Below is a small trained network, with its code and all its weights. Each question gives an input and a class and asks what happens when units are switched off, that is, made to give their printed mean instead of their output.

import numpy as np


def w(rows, s, z=0):
    codes = np.array(rows[::2]) - 128.0
    scale = np.full(codes.shape[1], s)
    scale[-1] = z or s
    return codes * scale


def f(y):
    return y / 2 * (1 + np.tanh(0.7978845608 * (y + 0.044715 * y**3)))


def log_softmax(a):
    a = a - a.max(-1, keepdims=True)
    return a - np.log(np.exp(a).sum(-1, keepdims=True))


def net(x, mask):
    res = np.array(x, float).reshape(1, 6) / 4 @ E
    y = f(res @ A[0][:, :-1].T + A[0][:, -1])
    res = res + np.where(mask, y, B[0][:, -1]) @ B[0][:, :-1]
    return log_softmax(res[-1] @ U[:, :-1].T + U[:, -1])


A, B = {}, {}
E = w([
[88,170,245,105,139,212,90,135,136,188,180],'x0',
[122,121,131,127,125,129,134,130,119,127,127],'x1',
[68,35,116,151,108,88,130,97,240,162,136],'x2',
[130,137,117,129,130,126,117,123,131,137,132],'x3',
[124,121,128,120,123,126,132,131,119,132,126],'x4',
[144,88,132,108,249,100,124,134,106,138,203],'x5',
],0.014)
A[0] = w([
[203,156,24,167,83,86,180,142,108,35,63,52],'N0',
[126,45,49,135,170,118,158,102,178,108,135,82],'N1',
[100,199,177,154,54,215,116,134,95,128,75,103],'N2',
[139,138,104,137,110,137,120,141,118,166,148,116],'N3',
[136,183,150,98,133,201,106,133,90,129,150,119],'N4',
[140,146,125,162,78,161,165,92,153,122,107,67],'N5',
[235,190,122,96,176,144,151,164,34,84,102,83],'N6',
[99,151,125,146,12,139,129,110,184,121,2,105],'N7',
[78,76,139,133,88,152,126,86,227,185,115,2],'N8',
[67,142,209,92,136,163,110,142,164,217,205,28],'N9',
[160,149,133,160,122,168,120,145,110,93,108,87],'N10',
],0.0085,0.014)
B[0] = w([
[87,171,185,66,158,205,78,138,96,107,203,242],'N0',
[161,106,90,142,72,30,165,125,201,233,65,199],'N1',
[171,139,215,53,73,55,157,232,215,187,103,222],'N2',
[147,150,76,113,111,157,144,142,159,127,114,124],'N3',
[156,185,190,48,145,127,165,208,180,200,69,206],'N4',
[167,116,109,118,74,87,164,126,142,127,106,146],'N5',
[58,86,47,230,98,145,107,93,56,51,187,247],'N6',
[27,136,111,212,175,135,97,94,38,64,186,240],'N7',
[121,143,169,89,255,219,60,151,67,120,209,185],'N8',
[11,133,18,208,112,104,123,54,40,27,168,223],'N9',
[135,100,142,107,97,76,129,129,158,157,72,145],'N10',
],0.009,0.013)
U = w([
[114,162,183,99,149,253,99,129,107,107,162,235],'0',
[96,91,56,199,112,95,127,76,107,65,144,97],'1',
[185,138,164,64,100,72,186,154,215,201,64,3],'2',
],0.012,0.0045)

Each question gives the input, the list of numbers given to net, and the class t.
The units are the neurons (one row each of A and B). Each row of codes is followed by its name. A weight is (code - 128) times the scale printed after its matrix; where a second scale follows, it is the last column's (A, B and U).
mask holds one flag per neuron, in row order. A switched-off neuron (its flag False) gives its mean, the last column of its row in B, instead of its output. The means were averaged over made-up inputs and are rounded, as every weight is.
A unit's drop is (log p(t) with every unit on - log p(t) with that unit switched off) / (log p(t) with every unit on - log p(t) with every unit switched off).
The circuit of an input: a set's keep is (log p(t) with only the set's units on - log p(t) with every unit switched off) / (log p(t) with every unit on - log p(t) with every unit switched off). Starting from all 11 units, units are removed one at a time, each time the one whose removal leaves the highest keep (on an exact tie, the one counted first), for as long as the keep stays at least 0.8.
circuit, biggest first: the units of the circuit, biggest drop first
unit that matters most: the unit with the biggest drop
top k neurons: the k neurons with the biggest drops, biggest first
drop of u: that unit's drop, to one decimal
input [-4,8,-6,-1,3,-5], class 0: unit that matters most => N0
input [-5,-2,-5,7,6,-6], class 0: top 2 neurons => [N0; N9]
input [-5,-1,-5,7,7,-3], class 0: top 3 neurons => [N0; N9; N1]
input [7,-6,2,3,-2,1], class 1: top 3 neurons => [N9; N0; N8]
input [0,6,-3,-5,6,1], class 1: top 3 neurons => [N0; N8; N2]
input [6,-4,2,-2,-3,2], class 1: top 2 neurons => [N9; N0]
input [-1,-8,-4,-3,0,2], class 1: top 2 neurons => [N6; N0]
input [0,-3,-8,-7,6,4], class 1: top 2 neurons => [N6; N0]
input [-5,4,-8,6,1,0], class 0: top 4 neurons => [N0; N9; N1; N7]
input [1,-1,6,1,8,0], class 0: top 2 neurons => [N8; N6]
input [-5,6,-1,3,-5,-5], class 0: top 3 neurons => [N0; N9; N6]
input [5,1,2,-1,8,1], class 1: top 4 neurons => [N9; N0; N8; N2]
input [7,3,6,3,0,7], class 1: drop of N9 => 1.5
input [-3,8,0,8,-6,0], class 0: drop of N9 => 0.9
input [8,-6,-3,6,0,-6], class 2: circuit, biggest first => [N2]
input [6,4,3,0,1,8], class 1: drop of N9 => 0.8
